D: [108  89 149 110 187 123 170]
Z: [117 160  82 149 158 164 111]
J: [117 160 110 149 158 164 111]
G: [140 177 112 141 109 132  93]
P: [146 141 143 118  93 100 116]
K: [158 167 112 137 170 154 120]
B: [124  62 149  92 138  90 178]
then: [ 82 149]
[158]
then: [110 149]
[158]
q: [117 160 110 149 158 164 111]
J

M: [100 111 139 110 127 159 150 157 113 161 155 116 127 142 127 140 119 166
 140 138 158 113 101  92 126 172 109 121 181 162 113 161 156 138 135 122]
C: [ 69 132 135 124 127 159 150 157 113 161 155 116 127 142 127 140 119 166
 140 138 175 113 101  92 126 172 109 121 181 162 113 161 156 138 135 122]
R: [144 127 102 134  74 181 107 114  96 109 109 105 127 130 138 158 119 150
 140 151  69 132 136 124 153 106 154  96 102 134 160  93  96 112 113 163]
E: [109 105 126 130 138 158 119 150 140 151 127 172 118  97 116 122 158 119
 140 131 158 151 148 124  87 139 136 159  89 106 125 127  96 150 135 136]
q: [100 111 139 110 127 159 150 157 113 161 155 116 127 142 127 140 119 166
 140 138 158 113 101  92 126 172 109 121 181 162 113 161 156 138 135 122]
M
then: [ 69 132 136 124]
[153]
q: [ 69 132 135 124 127 159 150 157 113 161 155 116 127 142 127 140 119 166
 140 138 175 113 101  92 126 172 109 121 181 162 113 161 156 138 135 122]
C
then: [122 158 119 140 131 158]
[151]
then: [109 105 127 130 138 158 119 150 140 151]
[69]

goru: [184 149 107 159]
kogo: [159 131 201 132]
sepud: [181 115 155 102]
turu: [115 157 122  79]
then: [115 155]
[102]
then: [159 131]
[201]

pez: [119 136 116 116  98 138 105 113 152 123]
dapom: [117 129 109 116 121 137 109 113 157 123]
seke: [117 132 112 116 108 138 106 113 155 123]
labik: [139 144 103 112  75 145 146 113  96 160]
liga: [128 136 148 112  80 151 138 113 178 137]
miz: [110 128 199 128 135 148  81 125 106 127]
gitod: [139 144 103 112  75 145 146 113 170 131]
then: [148 112  80 151 138 113 178]
[137]
then: [138 105 113]
[152]
then: [117 129 109 116]
[121]
q: [139 144 103 112  75 145 146 113 170 131]
gitod
then: [128 135 148]
[81]

Bonaz: [107 176 185  96 124 158 146]
gilo: [110 186 198  98 134 161 151]
motin: [ 68 179  99 131  68 174 105]
Kudo: [ 81  99  57 160  55 135  78]
ravu: [ 81  99 179 160  55 135  78]
Makud: [ 95 124  82 151 117 119 114]
then: [185  96 124]
[158]
then: [ 96 124]
[158]
then: [ 99 179]
[160]
then: [179  99 131  68]
[174]
then: [186 198  98 134 161]
[151]

Rudim: [134 130 166 117 150 127 116 101 147 107 152 182 137 114 127 119 106 157]
zulep: [120 126 117 143 137 149 109 140 121 134 131 166 117 126 104 112 109 158]
falum: [141 112 145 134 128 125 150 142 166 115 152 114 150 107 164 165 154 124]
Mog: [125 140 120 143 100 109 113 140 134 144 137 111 146 145 120 105 114  85]
pup: [132 138 139  96 128 112 132  86 125 116 122 113 135 126 137 134 141 112]
Lazad: [102 138  98 113 141 112 121 118 191 101 185 172 155 100 161 126 112 142]
sus: [151 107 157 128 154 154 150 128 116 125 103 129 102 118 131 160 156 167]
then: [112 145 134 128 125]
[150]
then: [134 131 166 117]
[126]
then: [143 137 149 109 140]
[121]

Vova: [158 145 151  99  80  97 132 142  97 110  84  97 119  66 131 140 159  82
 145]
rut: [110 134 117 135 111 121 112 113 147 140 112 123 110  97 154 116 103 110
 101]
Naze: [132 141 120 133 108 121 130 132 144 143 115 113 118 106 158 110 134 107
 135]
kasu: [131 129 114 134 149 134 135 126 153 158 145 150 147 160 106 131 130 154
 128]
Mena: [128 146 165  90  78  88 134 141 104 128  77 105 127  61 111 149 164  85
 142]
babi: [132 141 120 133 108 121 130 132 144 143 115 113 118 150 158 110 134 107
 135]
puni: [131 129 114 134 149 134 135 126 153 158 145 150 147 160 106 116 106 114
  90]
bevok: [130 109  95 166 178 169 124 117 150 125 179 160 137 195 145 109  95 171
 116]
bisep: [148 115 138 137 139 143 141 144 109  96 145 118 129 151 140 123 148 134
 158]
zoko: [136 146 140 101  92  97 141 143 118 141  93 112 135  86 113 133 162 100
 149]
resi: [112 138  83 145 155 138 117 104 179 184 148 160 137 158 119 118  90 158
  92]
q: [131 129 114 134 149 134 135 126 153 158 145 150 147 160 106 116 106 114
  90]
puni
q: [112 138  83 145 155 138 117 104 179 184 148 160 137 158 119 118  90 158
  92]
resi

rar: [148  58 130 145 123 122 127  96]
ras: [148  58 130 145 123  85 145 164]
Mefik: [118 129 145 130 122 123 127 112]
fugug: [124 167 122 130 113 141 119 125]
nifa: [ 58 127 145 145 123  85 145 134]
q: [148  58 130 145 123  85 145 164]
ras
q: [ 58 127 145 145 123  85 145 134]
nifa
then: [130 145 123 122 127]
[96]
then: [ 58 130 145 123 122 127]
[96]

Kek: [111  81 154 115 142 132 144]
Ledas: [114 183 119 133 104 127 150]
Nalo: [104  76 151 158 137 194 148]
fep: [114 183 119 133 128 127 150]
then: [128 127]
[150]
then: [119 133 128 127]
[150]

Gabi: [ 69 106 145  98 155 112]
gadad: [121 107 143 103 130 110]
Zamog: [121 107 135 107  92 156]
then: [121 107 135 107]
[92]
q: [121 107 143 103 130 110]
gadad

talu: [145 130  59 134 111 162 123 120 112 113 178 108  85 118 141 141 128]
bod: [114 111 100 132 118 132 139 111 153  98 130  97 119 137 180  88 120]
talo: [139 110 123 193 152 142 133 119 127 116 143 130 114 132 144 123 115]
dup: [122 116 146 147  96 165 173  97 155  88 103  62 120 141 161  93 146]
then: [ 97 155  88 103  62 120]
[141]
then: [130  97]
[119]
then: [143 130]
[114]

Zizak: [140 131 188  98 132 146 111 153 115]
dabek: [133 104 103 158  59  80 171 132 172]
Nilo: [138 125 167 125 126 111 151 160 128]
rete: [162 121 168 106 174 117  88 161 126]
notar: [141  84  70 147  91  93 157 148 163]
tadip: [132 132 125 120 125 152 110 140 114]
Firiv: [147 123 120 125 125  96 123 148 138]
pizud: [144 117 184 159  80 126 110  93 167]
doma: [164 126  97  97  64 156  98 104 164]
Bife: [141 126 184 110 117  93 159  80 128]
Rogen: [132 101 108  99  94 162 147 141 165]
Kesag: [138 125  93 125 126 111 151 160 128]
then: [120 125 125]
[96]
then: [125 125  96]
[123]
then: [117 184 159  80 126 110  93]
[167]
then: [140 131 188  98 132 146 111]
[153]

nedo: [113  85  94 113 141 162 165 124 141]
kel: [147 177 174 137 112  74  91 121 109]
mem: [ 89 112 139  98  94 107 119 133 161]
Bigu: [161 175 170 125 105  70 103 122 114]
bezed: [163 118  96  95 109 121 165 137 161]
pipog: [106  86 112 139 156 162 141 124 115]
releg: [109 120 171 146 156 120  96 134 105]
Buk: [158 177 170 128 108  70 100 134 112]
lub: [135 177 174 146 114  80  90 129 113]
nalar: [120 171 146 109  97  72 109 129 118]
then: [ 85  94 113 141 162 165 124]
[141]
then: [ 86 112 139]
[156]
then: [109 120 171 146]
[156]
then: [146 114  80  90 129]
[113]
then: [ 86 112]
[139]
then: [137 112]
[74]
then: [161 175 170 125 105  70 103]
[122]

sok: [127 138 114 114 184 116 144 145 149 121 123 108 136 138  99 119 111 126
 116  99 129 136 121 145 172 133]
fen: [135 115 122 134 143 134 131 106 108 132 122 151 117 113 146 145 139 127
 116 129  99 119 137 126 138 139]
pego: [127 138 114 114 184 116 144 145 149 146 145 117 113 122 151 132 111 127
 116  99 129 136 121 140 172 133]
Remo: [127 138 114 114 184 116 144 145 149 121 123 108 136 138  99 119 111 126
 116 146 129 135 120 146 133 133]
then: [127 116  99 129]
[136]
q: [127 138 114 114 184 116 144 145 149 146 145 117 113 122 151 132 111 127
 116  99 129 136 121 140 172 133]
pego
then: [126 116  99]
[129]
then: [131 106 108 132 122 151 117]
[113]
then: [138  99 119 111 126 116 146]
[129]
then: [149 146]
[145]
then: [132 122 151 117 113 146 145]
[139]

nire: [147 117 110 117 188 153 105 118 108 108  95  95 149 114  96 131 134 177
 127 145 168 162 153 107 130 131 125  60 119 100 100 164 118 125 128 122
 159 145 114 196  97 103 158 151 104 178 170 139 130 106  66 167 166 115
 123]
Laf: [117 137 119 119 116 128 135 136 129 127 131 128 128 118 137 135 134 123
 128 122 137 123 127 124 135 144 122 129 124 122 126 124 163 126 126 135
 122 115 125 139 143 130 133 136 121 143 132 141 129 127 122 137 128 123
 120]
bezas: [145 126 108 122 186 157 123 129 116 111  94  99 141 116  93 128 140 170
 130 138 160 164 142 117 123 133 117  67 130 110  87 161 123 125 126 127
 155 133 119 172  92 123 168 135 107 175 173 137 125 120  86 171 153 108
 124]
Fet: [144 124 110 117 191 153 114 128 117 114  91  95 146 113  90 128 144 173
 128 140 170 169 145 119 135 132 121  58 129 101  87 163 128 122 125 123
 163 128 127 187  80 120 167 140 106 176 174 141 124 121  80 169 163 109
 128]
gil: [ 92 150  99 135  98 118 143 131 108 140 142 119 149  97 139 149 145 119
 122 100 124  99 130 137 107 155 110 125 110 126 120 108 109 117 122 137
 127 118 135 129 149 132 128 157 104 158 128 137 126 134 112 145 128 117
  91]
nus: [103 145 108 118 105 125 143 137 127 133 137 125 131 107 144 173 128 170
 128 145 169 140  90 125 138 158 115 131 119 117 120 109 118 128 119 143
 117 106 124 142 156 134 135 147 111 157 135 150 126 128 114 142 130 118
 110]
Lelig: [145 123 110 119 190 154 118 129 117 113  92  97 143 114  91 127 144 173
 128 139 167 168 144 118 132 133 120  61 129 104  87 163 126 124 126 125
 161 130 124 181  84 121 167 138 107 175 174 141 125 121  81 171 161 109
 127]
then: [163 126 124 126]
[125]
then: [ 90 128 144 173 128 140 170 169 145]
[119]
then: [143 137 127]
[133]

